Below is a small trained network, with its code and all its weights. Each question gives an input and a class and asks what happens when units are switched off, that is, made to give their printed mean instead of their output.

import numpy as np


def w(rows, s, z=0):
    codes = np.array(rows[::2]) - 128.0
    scale = np.full(codes.shape[1], s)
    scale[-1] = z or s
    return codes * scale


def f(y):
    return np.maximum(y, 0)


def log_softmax(a):
    a = a - a.max(-1, keepdims=True)
    return a - np.log(np.exp(a).sum(-1, keepdims=True))


def net(x, mask):
    res = np.array(x, float).reshape(1, 7) / 4 @ E
    y = f(res @ A[0][:, :-1].T + A[0][:, -1])
    res = res + np.where(mask, y, B[0][:, -1]) @ B[0][:, :-1]
    return log_softmax(res[-1] @ U[:, :-1].T + U[:, -1])


A, B = {}, {}
E = w([
[110,89,126,78,131],'x0',
[79,226,103,37,44],'x1',
[85,93,45,137,187],'x2',
[63,121,161,225,52],'x3',
[95,179,184,113,162],'x4',
[212,37,45,33,74],'x5',
[2,78,66,119,54],'x6',
],0.0083)
A[0] = w([
[66,101,213,74,24,167],'n0',
[88,155,136,128,119,10],'n1',
[67,96,108,73,179,135],'n2',
[95,162,13,167,110,224],'n3',
[142,233,103,224,51,234],'n4',
[108,57,147,191,6,105],'n5',
[167,2,154,161,83,104],'n6',
[134,126,56,132,92,12],'n7',
[216,148,94,195,173,253],'n8',
[115,56,93,105,30,105],'n9',
[155,138,209,185,157,146],'n10',
[145,198,139,222,187,159],'n11',
[21,188,132,104,127,179],'n12',
],0.0093,0.004)
B[0] = w([
[79,141,141,130,100,242],'n0',
[120,86,117,101,83,154],'n1',
[80,103,192,103,100,195],'n2',
[130,83,173,97,191,207],'n3',
[117,149,204,161,108,246],'n4',
[82,164,74,254,194,210],'n5',
[128,135,71,123,211,198],'n6',
[128,57,140,92,156,154],'n7',
[160,124,176,101,103,240],'n8',
[96,112,95,131,185,208],'n9',
[152,145,131,149,115,240],'n10',
[163,122,201,155,96,254],'n11',
[119,43,143,64,98,253],'n12',
],0.0087,0.0089)
U = w([
[163,152,159,153,156,3],'0',
[195,147,156,151,124,216],'1',
[123,130,166,124,160,218],'2',
[147,191,138,117,107,55],'3',
[64,157,140,63,90,138],'4',
[198,103,73,122,141,93],'5',
[90,147,64,249,119,14],'6',
[125,221,169,119,77,249],'7',
],0.011,0.0043)

Each question gives the input, the list of numbers given to net, and the class t.
The units are the neurons (one row each of A and B). Each row of codes is followed by its name. A weight is (code - 128) times the scale printed after its matrix; where a second scale follows, it is the last column's (A, B and U).
mask holds one flag per neuron, in row order. A switched-off neuron (its flag False) gives its mean, the last column of its row in B, instead of its output. The means were averaged over made-up inputs and are rounded, as every weight is.
A unit's drop is (log p(t) with every unit on - log p(t) with that unit switched off) / (log p(t) with every unit on - log p(t) with every unit switched off).
The circuit of an input: a set's keep is (log p(t) with only the set's units on - log p(t) with every unit switched off) / (log p(t) with every unit on - log p(t) with every unit switched off). Starting from the 12 units with the biggest drops (on a tie, the unit counted first), units are removed one at a time, each time the one whose removal leaves the highest keep (on an exact tie, the one counted first), for as long as the keep stays at least 0.8.
circuit, biggest first: the units of the circuit, biggest drop first
unit that matters most: the unit with the biggest drop
k most important neurons: the k neurons with the biggest drops, biggest first
drop of u: that unit's drop, to one decimal
input [-8,-6,-3,1,-4,6,-1], class 5: unit that matters most : n6
input [4,-5,-5,-4,7,7,4], class 5: 3 most important neurons : (n4, n6, n11)
input [6,4,-2,-1,-8,2,-1], class 5: circuit, biggest first : (n4, n2, n9)
input [1,3,-3,3,-1,3,1], class 6: circuit, biggest first : (n5, n8, n9)
input [4,3,-4,-4,-6,4,-3], class 5: circuit, biggest first : (n4, n11, n2)
input [-1,-3,-7,2,3,-6,6], class 6: 4 most important neurons : (n5, n8, n2, n3)
input [4,-7,-8,2,-7,5,-8], class 5: 2 most important neurons : (n6, n4)
input [-8,-8,1,-5,-7,-7,0], class 1: 2 most important neurons : (n11, n8)
input [1,7,-8,-5,2,-4,2], class 4: 2 most important neurons : (n12, n11)
input [4,-8,-6,6,-8,6,-8], class 5: 2 most important neurons : (n6, n4)
input [-8,5,-2,7,-1,6,3], class 6: drop of n5 : 0.7
input [-5,-6,5,3,8,-5,-2], class 1: drop of n11 : 0.2
input [-8,-4,6,-2,2,-7,-4], class 1: drop of n1 : 0.0
input [-1,0,-1,6,0,8,1], class 6: circuit, biggest first : (n5)
